Here is a tiny trained network, its code and every weight. The questions are about switching its units off for an input and a class, where a switched-off unit gives its printed mean instead of its output.

import numpy as np


def w(rows, s, z=0):
    codes = np.array(rows[::2]) - 128.0
    scale = np.full(codes.shape[1], s)
    scale[-1] = z or s
    return codes * scale


def f(y):
    return np.maximum(y, 0)


def log_softmax(a):
    a = a - a.max(-1, keepdims=True)
    return a - np.log(np.exp(a).sum(-1, keepdims=True))


def net(x, mask):
    res = np.array(x, float).reshape(1, 4) / 4 @ E
    y = f(res @ A[0][:, :-1].T + A[0][:, -1])
    res = res + np.where(mask, y, B[0][:, -1]) @ B[0][:, :-1]
    return log_softmax(res[-1] @ U[:, :-1].T + U[:, -1])


A, B = {}, {}
E = w([
[174,163,182,73,186,28],'x0',
[254,157,55,190,138,128],'x1',
[209,114,251,110,19,161],'x2',
[81,190,132,181,40,52],'x3',
],0.01)
A[0] = w([
[5,118,108,115,199,96,97],'N1',
[172,113,112,78,158,184,89],'N2',
[137,185,160,55,176,54,84],'N3',
[169,100,139,79,101,138,76],'N4',
[39,45,185,97,135,91,60],'N5',
[128,135,79,124,187,84,142],'N6',
[125,137,145,167,115,79,89],'N7',
[219,109,110,194,69,90,104],'N8',
[120,16,164,86,189,168,20],'N9',
[69,55,107,192,126,211,42],'N10',
[157,147,143,121,157,82,90],'N11',
[141,112,165,76,84,140,89],'N12',
[87,164,97,108,72,102,61],'N13',
[80,119,102,181,79,186,125],'N14',
[177,123,205,122,72,122,11],'N15',
[110,124,175,133,123,145,120],'N16',
[127,107,150,98,161,58,58],'N17',
[122,90,187,96,94,126,126],'N18',
[156,82,174,123,65,134,2],'N19',
[73,182,137,167,50,66,105],'N20',
],0.015,0.0053)
B[0] = w([
[128,113,49,129,62,138,249],'N1',
[108,107,177,42,157,39,182],'N2',
[139,170,163,143,90,196,215],'N3',
[148,144,66,143,101,110,168],'N4',
[232,43,194,251,105,74,210],'N5',
[159,82,74,140,82,128,206],'N6',
[108,132,167,99,155,121,164],'N7',
[211,123,113,143,133,86,213],'N8',
[90,143,145,19,191,79,197],'N9',
[160,121,148,96,107,176,206],'N10',
[132,138,175,144,93,178,170],'N11',
[101,137,69,135,130,149,181],'N12',
[154,101,125,57,131,140,168],'N13',
[136,156,221,129,73,170,199],'N14',
[115,137,74,127,100,155,204],'N15',
[144,75,94,172,162,125,159],'N16',
[147,172,165,39,88,200,175],'N17',
[152,95,87,149,84,117,188],'N18',
[87,140,66,98,104,167,186],'N19',
[78,117,140,9,198,55,222],'N20',
],0.011,0.017)
U = w([
[125,129,10,95,75,175,60],'0',
[106,147,141,24,148,104,123],'1',
[142,186,190,87,76,249,95],'2',
[189,104,114,155,109,110,203],'3',
[127,132,104,130,115,150,248],'4',
[56,210,139,131,171,144,100],'5',
[80,170,136,172,197,140,104],'6',
],0.013)

Each question gives the input, the list of numbers given to net, and the class t.
The units are the neurons (one row each of A and B). Each row of codes is followed by its name. A weight is (code - 128) times the scale printed after its matrix; where a second scale follows, it is the last column's (A, B and U).
mask holds one flag per neuron, in row order. A switched-off neuron (its flag False) gives its mean, the last column of its row in B, instead of its output. The means were averaged over made-up inputs and are rounded, as every weight is.
A unit's drop is (log p(t) with every unit on - log p(t) with that unit switched off) / (log p(t) with every unit on - log p(t) with every unit switched off).
The circuit of an input: a set's keep is (log p(t) with only the set's units on - log p(t) with every unit switched off) / (log p(t) with every unit on - log p(t) with every unit switched off). Starting from the 12 units with the biggest drops (on a tie, the unit counted first), units are removed one at a time, each time the one whose removal leaves the highest keep (on an exact tie, the one counted first), for as long as the keep stays at least 0.8.
circuit, biggest first: the units of the circuit, biggest drop first
most important unit: the unit with the biggest drop
top k neurons: the k neurons with the biggest drops, biggest first
drop of u: that unit's drop, to one decimal
input [-7,6,8,1], class 0: top 3 neurons -> (N19 N5 N15)
input [1,-7,3,-5], class 3: circuit, biggest first -> (N5)
input [-2,3,-7,-8], class 1: top 2 neurons -> (N2 N9)
input [-6,6,2,6], class 1: top 3 neurons -> (N20 N5 N3)
input [2,-8,7,-1], class 3: top 2 neurons -> (N5 N1)
input [-5,6,0,2], class 3: top 3 neurons -> (N8 N3 N17)
input [-4,3,7,3], class 0: top 2 neurons -> (N19 N5)
input [-1,-8,8,-4], class 0: top 3 neurons -> (N19 N12 N15)
input [-4,4,6,1], class 0: top 2 neurons -> (N5 N19)
input [-3,-6,4,-6], class 1: top 2 neurons -> (N9 N2)
input [1,-7,4,-6], class 3: top 2 neurons -> (N5 N20)
input [7,-8,3,7], class 3: top 2 neurons -> (N5 N18)
input [-7,7,-5,2], class 2: top 3 neurons -> (N14 N5 N10)
input [6,-5,-5,5], class 2: circuit, biggest first -> (N3)
input [1,-2,-6,7], class 1: top 2 neurons -> (N20 N15)
input [-4,-7,1,-7], class 1: top 2 neurons -> (N9 N2)
input [3,-6,7,6], class 0: top 4 neurons -> (N15 N19 N18 N12)
input [-4,1,-5,8], class 1: drop of N20 -> 0.5
input [7,2,-6,3], class 2: drop of N18 -> 0.1
input [-8,8,-4,0], class 2: drop of N5 -> 0.2
input [-3,6,1,3], class 3: most important unit -> N8
input [7,5,2,4], class 2: drop of N3 -> 0.2
